198 115 86 229  j_819
92 129 46 128  j_710
198 99 86 62  j_74
46 128 92 128  j_507
79 79 98 98  j_250
182 127 128 123  j_302
howmany j_302: 127 -> 1
order: 128 46 129 92 -> j_710
q: 92 129 -> j_710
gone j_74: 198 62 86 -> 99
howmany j_250: 98 -> 2
q: 198 115 86 -> j_819
order: 123 182 127 128 -> j_302

115 137 122 132 41 149 134 141 154 176 135 123 171 147 77 132 130 128
 134 144 144 150 146 162 134 135 76 102 126 127 126 124 115 140 107 108 : j_250
143 188 114 154 101 149 123 132 144 122 103 145 170 130 104 140 117 112
 136 46 126 160 174 145 134 155 137 134 78 149 116 87 115 135 161 134 : j_819
115 137 139 132 104 140 136 129 154 135 135 120 122 147 109 140 130 139
 137 144 144 145 129 135 156 135 116 118 137 145 142 124 115 143 126 124 : j_440
61 141 115 113 142 149 136 129 122 128 107 157 122 147 199 112 161 195
 134 113 144 145 131 109 100 135 116 131 171 169 106 140 115 140 132 124 : j_416
115 137 122 178 129 149 197 129 154 128 170 123 122 141 126 140 109 143
 134 193 144 155 132 117 106 135 116 96 143 145 142 124 108 108 131 174 : j_710
104 137 170 132 46 149 144 174 161 154 135 123 122 87 126 188 130 143
 134 136 149 101 103 117 155 135 112 145 134 145 114 116 160 140 115 78 : j_977
147 114 86 132 220 117 136 129 79 100 138 123 78 147 170 126 117 90 102
 144 118 145 101 86 104 135 216 118 143 145 142 124 117 89 147 124 : j_328
76 172 122 121 129 149 136 129 154 128 126 184 113 108 200 140 130 189
 99 151 122 145 201 78 134 139 111 127 221 145 142 86 129 76 158 124 : j_958
order: 46 78 87 101 103 104 112 114 115 116 117 122 123 126 130 132 134 134 135
 135 136 137 140 143 144 145 145 149 149 154 155 160 161 170 174 188 -> j_977
howmany j_977: 132 -> 1
gone j_819: 149 46 144 145 140 123 145 136 155 78 104 126 149 161 135 87 114 115 174
 101 137 154 117 160 143 130 132 170 112 134 134 103 134 122 188 -> 116
gone j_416: 199 112 136 134 109 131 157 124 171 140 131 116 169 135 161 132 113 107
 61 147 115 122 141 106 100 149 129 144 122 145 140 142 128 115 113 -> 195

179 157 130 248 211 201 138 81 116 211 113 97 160 224 149  j_347
121 89 210 69 117 71 78 221 160 125 101 190 170 99 131  j_74
112 193 220 107 211 175 149 47 211 205 180 61 158 189 180  j_710
172 125 179 188 196 212 143 143 118 133 137 70 133 147 167  j_977
128 115 88 129 127 128 114 182 118 181 128 66 128 181 181  j_507
q: 117 71 -> j_74
howmany j_710: 211 -> 2
howmany j_507: 180 -> 0

119 155 178 149 184 156 112 120 94 105 121 189 125 139 157 129 125 155
 105 : j_328
175 24 143 204 109 119 170 159 155 135 67 117 155 122 144 168 128 164
 191 : j_250
107 141 114 154 112 105 119 144 153 106 132 140 111 151 141 129 116 149
 82 : j_819
145 101 165 175 164 131 119 140 118 128 107 155 143 115 146 145 136 157
 131 : j_710
136 106 141 119 116 120 145 120 104 136 101 106 135 157 144 113 142 136
 133 : j_958
154 129 140 82 112 111 141 106 107 151 105 119 144 153 149 132 116 141
 113 : j_416
142 113 163 169 169 138 120 139 103 120 102 173 139 118 141 142 135 150
 118 : j_347
138 113 163 171 190 110 94 131 112 141 115 177 130 91 148 127 143 131
 109 : j_440
120 132 154 170 111 158 137 211 118 100 79 113 115 96 120 151 99 155 127 : j_74
170 38 141 198 125 113 147 155 113 144 74 128 155 111 134 159 135 150
 173 : j_507
85 88 112 202 118 148 152 209 89 96 86 98 116 133 122 113 141 143 157 : j_302
order: 94 105 105 112 119 120 121 125 125 129 139 149 155 155 156 157 178 184
 189 -> j_328
gone j_74: 113 120 137 211 100 158 99 79 154 120 96 118 170 132 151 127 155 111 -> 115
howmany j_507: 112 -> 0
order: 153 119 82 140 113 106 129 111 141 107 132 116 154 141 105 151 144 149
 112 -> j_416

147 151 122 104 148 167 159 164 127 39 117 163 192 125 146 137 138 84
 147 92 180 58 117 78 64 127 97 153 156 90 84 56 22 147 176 137 109 181
 107 171 129 93 123 157 184 100 132 175 146 153 159 179 22 112 109 203
 118 136 -> j_440
140 149 149 117 130 169 158 132 129 42 133 186 187 120 131 124 100 87
 103 106 211 80 111 56 72 135 96 144 139 83 119 65 116 142 188 160 109
 183 102 166 128 84 152 178 190 120 147 174 123 173 171 184 39 121 98
 191 124 117 -> j_302
148 152 121 103 148 167 160 165 128 38 116 163 193 125 145 136 97 84 149
 92 178 57 117 79 65 127 96 153 156 90 83 55 119 147 176 136 109 181 108
 171 129 93 122 156 183 100 131 176 147 152 159 178 21 111 109 204 119
 136 -> j_977
156 111 111 179 145 108 59 152 122 182 132 39 84 90 103 110 144 86 155
 108 107 133 178 209 183 144 200 68 91 162 118 133 137 118 71 91 124 82
 142 89 106 203 160 93 73 140 116 111 155 91 129 44 169 151 100 86 132
 165 -> j_710
howmany j_440: 137 -> 2
gone j_440: 127 156 64 153 109 180 122 176 157 192 147 129 203 147 136 138 84 90 117
 22 117 146 171 132 153 159 58 22 164 97 137 109 167 118 175 123 148 84
 163 112 146 92 104 56 179 107 127 100 181 137 147 184 125 78 39 93 159 -> 151
q: 78 64 -> j_440

130 144 126 120 183 162 128 = j_977
162 129 126 120 183 162 125 = j_416
122 118 115 221 131 122 131 = j_507
gone j_416: 162 162 183 129 125 120 -> 126
q: 162 128 -> j_977
gone j_416: 183 120 162 162 126 125 -> 129
howmany j_507: 131 -> 2

120 125 99 93 -> j_328
115 108 131 95 -> j_347
147 117 156 111 -> j_74
94 235 156 95 -> j_977
146 105 146 106 -> j_416
117 107 94 95 -> j_958
113 113 108 91 -> j_302
147 117 156 104 -> j_440
135 228 136 106 -> j_710
107 131 117 96 -> j_819
153 126 161 104 -> j_250
howmany j_416: 106 -> 1
order: 95 94 107 117 -> j_958
gone j_958: 107 117 94 -> 95
q: 126 161 104 -> j_250

100 154 115 135 155 208 105 160 145 113 124 113 138 155 105 131 80 169
 138 141 127 98 114 139 108 126 131 108 90 125 109 114 174 217 118 135
 118 166 133 103 153 204 127 154 168 105 190 140 239 219 135 144 111 149
 227 86 201 118  j_977
150 118 135 117 139 143 153 123 139 145 113 143 121 95 166 144 157 116
 115 133 107 111 140 120 103 110 95 170 125 129 168 130 131 161 125 153
 181 146 129 88 84 204 105 113 111 140 86 116 159 145 158 144 104 121
 143 153 157 117  j_250
105 132 135 164 142 160 151 177 118 123 122 129 100 122 103 132 164 127
 149 155 107 157 108 176 126 158 103 123 141 113 116 159 115 95 123 110
 119 125 137 182 118 134 144 158 114 108 158 137 127 108 113 130 157 138
 151 142 132 106  j_958
118 157 127 149 105 108 155 122 157 137 103 95 160 129 125 113 151 134
 164 114 158 132 142 127 132 118 164 123 135 100 130 158 176 142 110 106
 122 113 107 108 115 103 123 116 108 126 137 177 140 123 132 144 151 138
 158 182 159 119  j_302
q: 132 135 164 142 160 151 177 118 123 122 129 -> j_958
order: 142 164 105 158 122 157 108 123 155 132 129 127 113 160 100 118 110 125
 158 123 158 116 126 132 119 149 103 182 118 159 137 108 138 130 114 151
 134 132 177 95 137 141 108 151 135 123 164 107 113 122 115 176 106 157
 144 127 142 103 -> j_958

114 151 111 120 = j_347
172 134 233 173 = j_958
167 167 140 55 = j_440
99 79 74 66 = j_819
73 73 134 73 = j_507
128 122 221 84 = j_416
83 181 37 107 = j_302
54 167 140 167 = j_74
169 30 192 208 = j_250
order: 55 140 167 167 -> j_440
howmany j_507: 73 -> 3
q: 73 134 73 -> j_507
gone j_958: 173 233 134 -> 172
order: 167 140 167 54 -> j_74
gone j_958: 173 172 233 -> 134

37 173 235 80 38  j_416
185 197 93 73 141  j_507
202 96 63 84 106  j_250
37 80 235 38 174  j_328
147 78 131 140 214  j_440
118 170 131 56 219  j_347
173 235 37 80 214  j_74
order: 37 38 80 173 235 -> j_416
q: 37 173 235 80 -> j_416

128 100 128 113 161 138 128 134 126 57 67 128 91 70 164 128 125 201 91
 110 126 125 81 128 128 103 142 149 187 128 59 149 164 135 94 128 135 96
 105 71 115 80 99 96 121 112 = j_977
131 69 128 169 128 169 104 128 128 115 66 168 79 70 127 122 163 206 89
 110 155 125 121 181 144 71 121 74 181 87 168 141 173 128 131 141 128
 203 144 109 125 128 123 109 119 128 = j_710
131 71 109 148 102 153 85 130 128 68 64 128 97 72 145 118 133 198 85 110
 140 125 110 217 148 80 125 112 192 128 143 128 174 167 106 125 100 169
 122 79 131 223 88 89 120 111 = j_328
146 66 104 157 102 173 110 80 129 101 70 165 128 59 99 91 128 185 98 91
 128 125 128 170 140 78 128 95 184 112 148 132 191 172 103 122 128 164
 130 102 113 168 135 91 134 138 = j_958
129 188 151 106 176 103 177 128 151 128 83 116 155 161 172 162 106 174
 124 110 147 125 116 97 124 171 169 167 85 117 60 167 106 65 128 84 172
 179 136 158 115 144 122 153 128 129 = j_819
152 75 105 128 125 173 115 78 140 128 80 159 96 128 78 78 181 199 117
 110 98 125 116 128 131 91 90 114 172 129 130 128 193 171 80 109 115 97
 121 128 128 157 154 80 151 138 = j_302
70 140 99 165 132 128 103 164 66 168 125 101 138 128 128 95 128 110 110
 185 104 98 112 128 78 184 102 91 59 134 128 146 130 91 173 157 170 129
 128 102 148 79 128 135 122 113 = j_250
128 113 102 140 138 95 165 78 146 99 128 110 103 91 164 129 125 132 128
 98 101 79 112 59 110 173 104 128 91 122 128 130 134 157 128 66 102 128
 185 129 170 135 184 168 148 70 = j_347
order: 138 134 91 135 168 113 102 130 164 128 122 103 172 191 132 148 112 184
 95 128 78 140 170 128 125 128 91 98 185 128 91 99 59 128 165 70 101 129
 80 110 173 102 157 104 66 146 -> j_958
howmany j_958: 170 -> 1
howmany j_250: 128 -> 8
q: 158 115 144 122 153 -> j_819
order: 148 168 102 102 184 99 185 132 164 91 130 128 129 79 128 112 101 128 95
 173 103 146 128 165 138 104 128 113 128 110 134 128 78 128 157 66 70
 170 122 125 91 98 59 110 135 140 -> j_250
q: 149 187 128 -> j_977

142 38 204 114 65 36 137 46 150 97 49 108 44 37 70 103 202 165 155 178
 126 77 205 94 80 212 = j_328
44 36 53 147 105 66 148 191 138 196 129 71 97 160 177 196 38 206 68 172
 103 206 170 82 199 155 = j_819
67 149 210 133 179 70 39 180 137 40 175 188 170 65 37 157 126 42 108 97
 184 201 186 76 220 108 = j_958
82 143 106 106 49 142 38 201 114 65 36 137 143 104 143 73 39 106 169 159
 72 126 157 58 125 44 = j_416
44 36 53 147 105 66 148 191 138 196 129 71 97 160 177 196 38 206 68 172
 103 206 170 82 67 178 = j_302
177 38 196 206 147 44 103 71 206 68 170 129 53 66 36 97 138 148 191 172
 155 159 105 199 196 82 = j_507
177 148 38 97 105 199 206 103 138 159 155 53 66 68 170 196 82 206 196
 172 191 43 71 36 147 129 = j_440
67 149 210 133 179 138 39 180 137 40 175 188 170 65 37 157 144 42 108 97
 184 201 186 76 220 96 = j_347
order: 155 199 44 103 148 129 196 82 71 196 138 206 177 147 172 160 38 191 53
 68 66 206 97 36 170 105 -> j_819
q: 44 103 71 206 68 170 129 53 66 -> j_507
howmany j_416: 143 -> 3
howmany j_440: 199 -> 1
gone j_347: 39 40 144 220 108 157 67 138 170 149 201 65 97 76 186 37 175 96 184 133
 179 180 188 42 210 -> 137
order: 82 196 199 105 159 155 172 191 148 138 97 36 66 53 129 170 68 206 71 103
 44 147 206 196 38 177 -> j_507

176 153 155 131 107 179 121 102 140 193 82 123 137 122 136 172 134 162
 116 172 107 160 148 87 71 143 147 186 108 124 84 95 187 126 172 202 183
 161 190 127 108 140 146 66 101  j_347
113 80 123 141 155 102 143 58 128 110 112 156 120 134 106 167 82 123 59
 176 152 174 117 83 106 140 150 118 121 143 68 77 130 74 95 107 53 213
 160 185 153 117 123 132 100  j_416
122 69 110 124 150 104 142 59 89 83 151 122 138 153 109 122 128 118 101
 147 112 128 142 82 112 180 172 174 130 132 100 61 142 103 86 43 37 152
 148 175 151 108 130 146 105  j_819
125 140 132 108 141 99 115 105 95 154 110 113 142 75 126 139 102 101 117
 143 171 122 61 154 169 178 60 61 139 111 159 167 101 66 144 177 115 67
 87 115 160 135 131 169 161  j_328
117 95 130 148 147 116 142 71 150 127 96 167 111 126 111 174 77 134 55
 178 155 177 121 83 98 116 143 114 115 148 58 86 134 81 108 139 80 214
 171 181 140 125 122 114 94  j_440
172 145 150 136 106 180 126 109 143 178 94 126 134 141 135 162 144 162
 122 161 92 155 154 83 65 132 169 204 108 128 81 83 188 141 162 174 178
 134 191 132 99 137 144 62 93  j_710
80 73 109 149 160 86 150 101 150 71 134 171 102 145 105 144 78 115 66
 144 157 167 127 109 131 91 148 84 126 154 79 105 95 101 70 73 44 171
 134 183 139 115 107 148 104  j_977
90 70 112 149 160 90 150 84 141 78 131 169 107 147 105 149 81 117 64 154
 153 168 127 97 121 107 155 101 125 154 75 89 108 95 74 74 40 182 144
 185 143 114 113 144 100  j_302
175 156 155 122 110 168 114 103 129 196 75 115 142 92 136 173 125 150
 119 173 132 153 112 108 92 160 107 151 114 114 106 120 173 102 175 207
 184 186 167 113 129 141 148 84 126  j_958
177 137 136 102 108 163 115 92 75 155 135 79 147 149 135 112 151 141 132
 135 76 95 151 98 95 186 168 209 126 104 143 82 186 140 157 113 145 106
 153 115 128 126 149 109 125  j_74
79 106 105 128 152 75 134 116 122 76 152 140 116 118 120 102 104 93 125
 103 168 110 91 157 173 109 90 48 140 134 159 167 68 111 90 81 74 126 69
 130 156 119 108 173 159  j_507
gone j_328: 102 177 144 171 126 67 122 132 60 169 75 111 95 99 159 125 169 115 139
 108 110 61 115 142 61 139 167 143 141 178 101 154 113 131 161 154 87
 140 115 135 105 160 101 117 -> 66
gone j_507: 110 116 104 119 140 173 116 108 109 157 125 156 168 140 159 90 105 120
 134 173 106 68 69 48 90 103 128 102 159 93 76 74 79 152 81 118 91 167
 152 111 134 126 130 75 -> 122

143 72 179 96 96 91 152 92 155 178 160 86 86 40 211 165 100 226 141 207 -> j_710
147 108 78 97 120 138 90 81 112 61 75 134 70 167 142 100 125 111 68 133 -> j_977
126 198 153 148 114 106 93 159 64 98 156 141 145 164 45 144 158 77 160
 116 -> j_328
108 41 116 110 107 147 70 76 104 158 98 119 112 91 118 117 108 159 115
 132 -> j_958
99 101 113 29 135 78 86 144 105 105 136 153 82 100 53 145 156 39 173 86 -> j_74
131 82 177 44 113 142 164 112 134 96 122 122 59 91 109 144 148 81 128
 103 -> j_416
91 104 76 158 147 41 132 70 108 116 117 119 115 98 112 107 118 159 108
 111 -> j_347
143 195 102 136 136 123 107 171 113 117 197 118 169 133 106 155 91 123
 91 154 -> j_250
150 147 104 59 118 163 163 137 113 89 179 147 110 107 62 137 169 49 131
 103 -> j_819
150 86 147 26 90 173 130 105 105 87 186 106 75 60 70 151 112 82 73 122 -> j_507
108 61 147 75 133 167 142 90 138 97 70 125 81 133 112 111 120 78 100 68 -> j_302
129 123 100 62 140 123 152 137 147 107 137 162 102 117 99 128 186 57 173
 94 -> j_440
howmany j_819: 62 -> 1
order: 122 73 82 112 151 70 60 75 106 186 87 105 105 130 173 90 26 147 86 150 -> j_507
gone j_819: 150 103 147 62 118 110 107 137 179 163 169 89 163 113 59 147 131 137 104 -> 49
q: 86 86 -> j_710
order: 61 68 70 75 78 81 90 97 100 108 111 112 120 125 133 133 138 142 147 167 -> j_302
order: 132 115 159 108 117 118 91 112 119 98 158 104 76 70 147 107 110 116 41
 108 -> j_958

